Below is a small trained network, with its code and all its weights. Each question gives an input and a target symbol and asks what happens when units are switched off, that is, made to give their printed mean instead of their output.

import numpy as np


def w(rows, s, z=0):
    codes = np.array(rows[::2]) - 128.0
    scale = np.full(codes.shape[1], s)
    scale[-1] = z or s
    return codes * scale


def f(y):
    return y / 2 * (1 + np.tanh(0.7978845608 * (y + 0.044715 * y**3)))


def softmax(a):
    e = np.exp(a - a.max(-1, keepdims=True))
    return e / e.sum(-1, keepdims=True)


def log_softmax(a):
    a = a - a.max(-1, keepdims=True)
    return a - np.log(np.exp(a).sum(-1, keepdims=True))


def net(x, mask):
    ids = ['αδεηλμξστφψω'.index(c) for c in x.split()]
    T = len(ids)
    res = E[ids] + P[:T]
    u = 0
    for l in range(2):
        r = res
        for j in range(2):
            rows = slice(4 * j, 4 * j + 4)
            q, k, v = (r @ M[l][rows].T for M in (Q, K, V))
            z = softmax(np.where(np.tri(T) > 0, q @ k.T / 4**0.5, -1e9)) @ v
            o = O[l][rows]
            res = res + np.where(mask[u + j], z, o[:, -1]) @ o[:, :-1]
        u += 2
        y = f(res @ A[l][:, :-1].T + A[l][:, -1])
        res = res + np.where(mask[u : u + 4], y, B[l][:, -1]) @ B[l][:, :-1]
        u += 4
    return log_softmax(res[-1] @ U[:, :-1].T + U[:, -1])


Q, K, V, O, A, B = {}, {}, {}, {}, {}, {}
E = w([
[197,179,126,230],'α',
[7,126,120,199],'δ',
[33,61,175,208],'ε',
[209,171,30,219],'η',
[46,84,160,235],'λ',
[212,29,63,189],'μ',
[241,3,53,88],'ξ',
[65,52,238,175],'σ',
[117,117,109,213],'τ',
[67,63,189,214],'φ',
[190,125,188,46],'ψ',
[113,123,98,203],'ω',
],0.014)
P = w([
[91,159,1,29],'0',
[92,125,50,74],'1',
[94,111,77,108],'2',
[98,101,95,129],'3',
[101,94,113,149],'4',
[106,88,126,164],'5',
[109,84,138,178],'6',
[113,80,148,194],'7',
[116,74,158,203],'8',
[120,69,168,214],'9',
[122,66,175,228],'10',
[127,63,183,232],'11',
[129,55,191,246],'12',
],0.0085)
Q[0] = w([
[116,98,125,96],'0.h0',
[202,168,83,156],'0.h0',
[195,161,108,113],'0.h0',
[108,112,141,109],'0.h0',
[116,173,169,97],'0.h1',
[143,135,120,121],'0.h1',
[5,141,196,113],'0.h1',
[129,104,157,163],'0.h1',
],0.026)
K[0] = w([
[108,150,175,94],'0.h0',
[120,64,64,108],'0.h0',
[132,115,104,86],'0.h0',
[128,156,160,123],'0.h0',
[60,117,96,135],'0.h1',
[97,135,113,126],'0.h1',
[128,2,52,101],'0.h1',
[198,131,174,133],'0.h1',
],0.023)
V[0] = w([
[253,112,92,140],'0.h0',
[241,45,54,39],'0.h0',
[185,147,110,159],'0.h0',
[84,168,77,107],'0.h0',
[144,48,67,96],'0.h1',
[118,222,183,158],'0.h1',
[111,125,133,83],'0.h1',
[127,76,104,113],'0.h1',
],0.0027)
O[0] = w([
[148,83,222,162,159],'0.h0',
[221,36,241,254,166],'0.h0',
[119,131,162,108,125],'0.h0',
[169,150,126,119,41],'0.h0',
[84,152,178,124,246],'0.h1',
[163,117,77,121,1],'0.h1',
[105,170,130,100,91],'0.h1',
[121,128,153,135,190],'0.h1',
],0.0036,0.00081)
A[0] = w([
[71,215,101,141,196],'0.n0',
[251,254,109,180,85],'0.n1',
[102,110,142,207,73],'0.n2',
[142,107,197,116,4],'0.n3',
],0.01,0.0034)
B[0] = w([
[178,108,168,201,157],'0.n0',
[38,8,140,82,194],'0.n1',
[125,107,46,101,254],'0.n2',
[80,161,112,199,152],'0.n3',
],0.011,0.005)
Q[1] = w([
[76,203,84,148],'1.h0',
[137,143,101,118],'1.h0',
[3,163,155,159],'1.h0',
[172,170,91,149],'1.h0',
[113,120,107,118],'1.h1',
[104,130,146,123],'1.h1',
[187,171,98,155],'1.h1',
[90,56,129,113],'1.h1',
],0.031)
K[1] = w([
[125,98,99,245],'1.h0',
[125,146,105,125],'1.h0',
[184,2,178,201],'1.h0',
[77,175,91,192],'1.h0',
[99,116,120,143],'1.h1',
[136,94,148,113],'1.h1',
[87,217,82,115],'1.h1',
[162,58,130,170],'1.h1',
],0.024)
V[1] = w([
[144,92,67,131],'1.h0',
[160,85,214,69],'1.h0',
[159,201,25,198],'1.h0',
[99,131,214,101],'1.h0',
[195,134,155,124],'1.h1',
[108,105,10,147],'1.h1',
[66,114,1,135],'1.h1',
[179,121,64,133],'1.h1',
],0.0083)
O[1] = w([
[159,53,101,112,179],'1.h0',
[142,181,251,127,221],'1.h0',
[140,204,1,221,2],'1.h0',
[95,162,190,105,131],'1.h0',
[147,155,118,181,68],'1.h1',
[165,146,76,73,252],'1.h1',
[145,139,91,41,249],'1.h1',
[180,181,80,151,150],'1.h1',
],0.008,0.0054)
A[1] = w([
[132,83,110,215,88],'1.n0',
[149,191,111,23,80],'1.n1',
[16,169,103,119,2],'1.n2',
[155,209,124,1,90],'1.n3',
],0.024,0.0069)
B[1] = w([
[146,120,159,125,231],'1.n0',
[70,170,145,230,204],'1.n1',
[116,254,119,138,149],'1.n2',
[171,94,89,80,254],'1.n3',
],0.033,0.0071)
U = w([
[80,69,125,80,154],'α',
[191,161,137,138,54],'δ',
[116,140,106,138,202],'ε',
[94,83,116,204,108],'η',
[238,152,74,8,1],'λ',
[219,107,80,167,229],'μ',
[109,102,204,215,220],'ξ',
[169,160,180,33,78],'σ',
[144,115,129,136,67],'τ',
[128,118,123,138,151],'φ',
[143,116,129,142,72],'ψ',
[140,115,128,142,52],'ω',
],0.011,0.0051)

Each question gives the input, a string of symbols that net reads in full, and the target symbol t.
The units are the heads (4 rows each of Q, K, V and O) and the neurons (one row each of A and B). Each row of codes is followed by its name. A weight is (code - 128) times the scale printed after its matrix; where a second scale follows, it is the last column's (O, A, B and U).
mask holds one flag per unit, layer by layer, with each layer's heads first. A switched-off unit (its flag False) gives its mean, the last column of its rows in O or B, instead of its output. The means were averaged over made-up inputs and are rounded, as every weight is.
A unit's drop is (log p(t) with every unit on - log p(t) with that unit switched off) / (log p(t) with every unit on - log p(t) with every unit switched off).
The circuit of an input: a set's keep is (log p(t) with only the set's units on - log p(t) with every unit switched off) / (log p(t) with every unit on - log p(t) with every unit switched off). Starting from all 12 units, units are removed one at a time, each time the one whose removal leaves the highest keep (on an exact tie, the one counted first), for as long as the keep stays at least 0.8.
circuit, biggest first: the units of the circuit, biggest drop first
top k neurons: the k neurons with the biggest drops, biggest first
k most important neurons of layer l: the k neurons of layer l with the biggest drops, biggest first
which heads matter: for each layer, one digit per head in row order, 1 if its drop is at least 0.15 and else 0, layers parted by /
input μ ε ψ ψ σ, target μ: which heads matter	10 / 11
input ξ ψ ε, target ξ: which heads matter	11 / 11
input ψ ξ ψ ξ ψ η ψ σ, target η: top 3 neurons	(1.n1, 0.n1, 0.n2)
input δ ψ ψ ε α δ ψ α ψ μ δ η ε, target η: top 3 neurons	(0.n2, 0.n1, 1.n1)
input ψ ε φ ψ ψ ε, target ε: top 3 neurons	(1.n2, 0.n0, 1.n1)
input σ ξ μ ψ ε, target μ: which heads matter	00 / 11
input ψ λ μ ε α τ ε ψ ω ψ α μ, target λ: which heads matter	10 / 01
input ω ξ λ, target ξ: circuit, biggest first	(1.n3)
input ψ α ψ ψ ψ σ, target α: which heads matter	00 / 10
input ψ α ε ω, target μ: circuit, biggest first	(1.h0, 0.n1)
input ψ η ψ ψ σ, target η: which heads matter	00 / 01
input δ δ ψ τ, target μ: 3 most important neurons of layer 0	(0.n0, 0.n1, 0.n3)
input α ε μ ψ ψ ψ ψ λ, target μ: which heads matter	10 / 11
input ξ λ σ ε α σ η ψ ε, target η: most important neuron of layer 0	(0.n2)
input ω α α η ψ α σ ε η η ψ, target λ: which heads matter	00 / 11
input σ μ ε λ ε ε ψ ε ξ σ ξ ψ, target λ: top 4 neurons	(0.n2, 0.n0, 1.n3, 1.n1)
input α δ ψ δ ξ, target μ: which heads matter	00 / 01
input ε η ξ ε ψ σ ψ ψ α μ ε ω ψ, target ξ: top 4 neurons	(0.n3, 0.n1, 0.n2, 1.n3)
input ε σ α τ ε α σ ω, target μ: circuit, biggest first	(0.n1, 1.h0, 0.n2)
input σ λ ψ α σ ω λ, target α: circuit, biggest first	(1.n1, 1.h1, 0.n2)
input ε δ ω ψ ψ ε σ σ, target σ: circuit, biggest first	(1.n1, 1.h0)
